Below is a small trained network, with its code and all its weights. Each question gives an input and a target symbol and asks what happens when units are switched off, that is, made to give their printed mean instead of their output.

import numpy as np


def w(rows, s, z=0):
    codes = np.array(rows[::2]) - 128.0
    scale = np.full(codes.shape[1], s)
    scale[-1] = z or s
    return codes * scale


def norm(h):
    return h / np.sqrt((h * h).mean(-1, keepdims=True) + 1e-5)


def f(y):
    return np.maximum(y, 0)


def softmax(a):
    e = np.exp(a - a.max(-1, keepdims=True))
    return e / e.sum(-1, keepdims=True)


def log_softmax(a):
    a = a - a.max(-1, keepdims=True)
    return a - np.log(np.exp(a).sum(-1, keepdims=True))


def net(x, mask):
    ids = ['ΔΞΠΣβγεζηθλμτφω'.index(c) for c in x.split()]
    T = len(ids)
    res = E[ids] + P[:T]
    u = 0
    for l in range(3):
        q, k, v = (norm(res) @ M[l].T for M in (Q, K, V))
        z = softmax(np.where(np.tri(T) > 0, q @ k.T / 3**0.5, -1e9)) @ v
        res = res + np.where(mask[u], z, O[l][:, -1]) @ O[l][:, :-1]
        u += 1
        y = f(norm(res) @ A[l][:, :-1].T + A[l][:, -1])
        res = res + np.where(mask[u : u + 4], y, B[l][:, -1]) @ B[l][:, :-1]
        u += 4
    return log_softmax(norm(res)[-1] @ U[:, :-1].T + U[:, -1])


Q, K, V, O, A, B = {}, {}, {}, {}, {}, {}
E = w([
[168,157,160],'Δ',
[106,142,192],'Ξ',
[142,19,89],'Π',
[174,69,115],'Σ',
[146,63,139],'β',
[167,58,138],'γ',
[178,110,148],'ε',
[247,163,98],'ζ',
[137,115,156],'η',
[156,227,6],'θ',
[177,90,117],'λ',
[178,75,126],'μ',
[128,237,24],'τ',
[176,117,96],'φ',
[183,73,116],'ω',
],0.021)
P = w([
[127,128,147],'0',
[52,60,48],'1',
[74,83,21],'2',
[95,162,142],'3',
[112,161,189],'4',
[94,179,210],'5',
[106,97,129],'6',
[106,114,63],'7',
[33,159,154],'8',
[100,243,135],'9',
[114,216,105],'10',
[2,122,192],'11',
[73,5,127],'12',
],0.0059)
Q[0] = w([
[249,113,163],'0.h1',
[149,129,186],'0.h1',
[92,47,121],'0.h1',
],0.011)
K[0] = w([
[112,1,127],'0.h1',
[169,13,206],'0.h1',
[230,215,197],'0.h1',
],0.0053)
V[0] = w([
[3,148,74],'0.h1',
[58,17,208],'0.h1',
[99,28,237],'0.h1',
],0.0058)
O[0] = w([
[117,82,2,3],'0.h1',
[87,234,195,182],'0.h1',
[74,127,139,202],'0.h1',
],0.0092,0.0038)
A[0] = w([
[1,171,106,6],'0.n1',
[132,197,174,175],'0.n2',
[99,138,159,179],'0.n3',
[89,101,119,115],'0.n4',
],0.016,0.0015)
B[0] = w([
[203,101,153,155],'0.n1',
[132,3,78,253],'0.n2',
[160,58,131,193],'0.n3',
[201,130,131,150],'0.n4',
],0.0054,0.0064)
Q[1] = w([
[128,202,152],'1.h1',
[253,93,214],'1.h1',
[103,170,84],'1.h1',
],0.011)
K[1] = w([
[39,5,102],'1.h1',
[158,203,1],'1.h1',
[103,120,79],'1.h1',
],0.006)
V[1] = w([
[199,178,159],'1.h1',
[252,155,106],'1.h1',
[137,84,134],'1.h1',
],0.015)
O[1] = w([
[174,193,253,172],'1.h1',
[147,111,169,255],'1.h1',
[163,104,124,172],'1.h1',
],0.015,0.009)
A[1] = w([
[87,127,182,3],'1.n1',
[154,116,248,83],'1.n2',
[193,82,118,169],'1.n3',
[170,134,97,227],'1.n4',
],0.013,0.0022)
B[1] = w([
[71,67,1,145],'1.n1',
[55,7,143,252],'1.n2',
[83,16,144,192],'1.n3',
[228,124,229,148],'1.n4',
],0.007,0.014)
Q[2] = w([
[38,254,107],'2.h1',
[160,84,97],'2.h1',
[162,152,80],'2.h1',
],0.013)
K[2] = w([
[197,34,130],'2.h1',
[167,44,250],'2.h1',
[110,105,158],'2.h1',
],0.011)
V[2] = w([
[55,79,196],'2.h1',
[253,162,111],'2.h1',
[214,217,131],'2.h1',
],0.011)
O[2] = w([
[22,156,254,245],'2.h1',
[234,81,78,94],'2.h1',
[140,63,134,1],'2.h1',
],0.011,0.0068)
A[2] = w([
[151,112,130,213],'2.n1',
[70,125,159,255],'2.n2',
[184,115,120,33],'2.n3',
[115,249,157,188],'2.n4',
],0.019,0.0045)
B[2] = w([
[2,197,47,166],'2.n1',
[146,112,46,253],'2.n2',
[115,87,176,135],'2.n3',
[216,209,64,161],'2.n4',
],0.0085,0.013)
U = w([
[118,129,169,132],'Δ',
[6,176,89,65],'Ξ',
[52,99,6,177],'Π',
[84,131,143,159],'Σ',
[7,157,79,253],'β',
[47,145,122,35],'γ',
[90,132,163,22],'ε',
[215,133,249,50],'ζ',
[41,164,132,71],'η',
[255,52,60,111],'θ',
[123,127,175,96],'λ',
[96,137,160,192],'μ',
[253,45,22,164],'τ',
[171,107,187,197],'φ',
[121,129,172,203],'ω',
],0.011,0.0033)

Each question gives the input, a string of symbols that net reads in full, and the target symbol t.
The units are the heads (3 rows each of Q, K, V and O) and the neurons (one row each of A and B). Each row of codes is followed by its name. A weight is (code - 128) times the scale printed after its matrix; where a second scale follows, it is the last column's (O, A, B and U).
mask holds one flag per unit, layer by layer, with each layer's heads first. A switched-off unit (its flag False) gives its mean, the last column of its rows in O or B, instead of its output. The means were averaged over made-up inputs and are rounded, as every weight is.
A unit's drop is (log p(t) with every unit on - log p(t) with that unit switched off) / (log p(t) with every unit on - log p(t) with every unit switched off).
The circuit of an input: a set's keep is (log p(t) with only the set's units on - log p(t) with every unit switched off) / (log p(t) with every unit on - log p(t) with every unit switched off). Starting from the 12 units with the biggest drops (on a tie, the unit counted first), units are removed one at a time, each time the one whose removal leaves the highest keep (on an exact tie, the one counted first), for as long as the keep stays at least 0.8.
circuit, biggest first: the units of the circuit, biggest drop first
top k neurons: the k neurons with the biggest drops, biggest first
k most important neurons of layer l: the k neurons of layer l with the biggest drops, biggest first
drop when u is switched off: that unit's drop, to one decimal
input Π Σ Ξ, target Π: top 2 neurons	(1.n2, 2.n2)
input Π Δ β, target Π: top 2 neurons	(0.n2, 1.n2)
input Π η ω, target Π: circuit, biggest first	(1.h1)
input Ξ Δ Π β τ μ β τ ζ, target τ: 2 most important neurons of layer 1	(1.n2, 1.n3)
input Ξ β Σ β, target β: circuit, biggest first	(1.h1, 2.h1)
input β η Σ, target β: circuit, biggest first	(1.h1, 2.h1, 0.h1)
input τ ω μ, target τ: circuit, biggest first	(2.h1, 1.n2)
input Π ε β, target Π: circuit, biggest first	(1.h1, 1.n2)
input β γ η, target β: circuit, biggest first	(1.h1, 0.h1)
input β Σ Ξ, target β: circuit, biggest first	(1.h1, 1.n2)
input Π γ Δ, target Π: circuit, biggest first	(1.h1, 0.h1)
input β β β, target β: circuit, biggest first	(1.h1, 2.h1, 0.h1)
input Π γ ε, target Π: circuit, biggest first	(1.h1, 0.h1)
input Π Ξ γ, target Π: circuit, biggest first	(1.h1)
input θ ω τ ω θ, target τ: 2 most important neurons of layer 1	(1.n2, 1.n4)
input β β Ξ, target β: drop when 0.h1 is switched off	0.3
input Π Σ Π, target Π: drop when 2.h1 is switched off	0.1
input τ Σ η, target τ: drop when 2.n4 is switched off	0.0
input Π ε Π, target Π: drop when 1.h1 is switched off	1.8
input ζ ζ Δ, target ζ: circuit, biggest first	(1.h1)
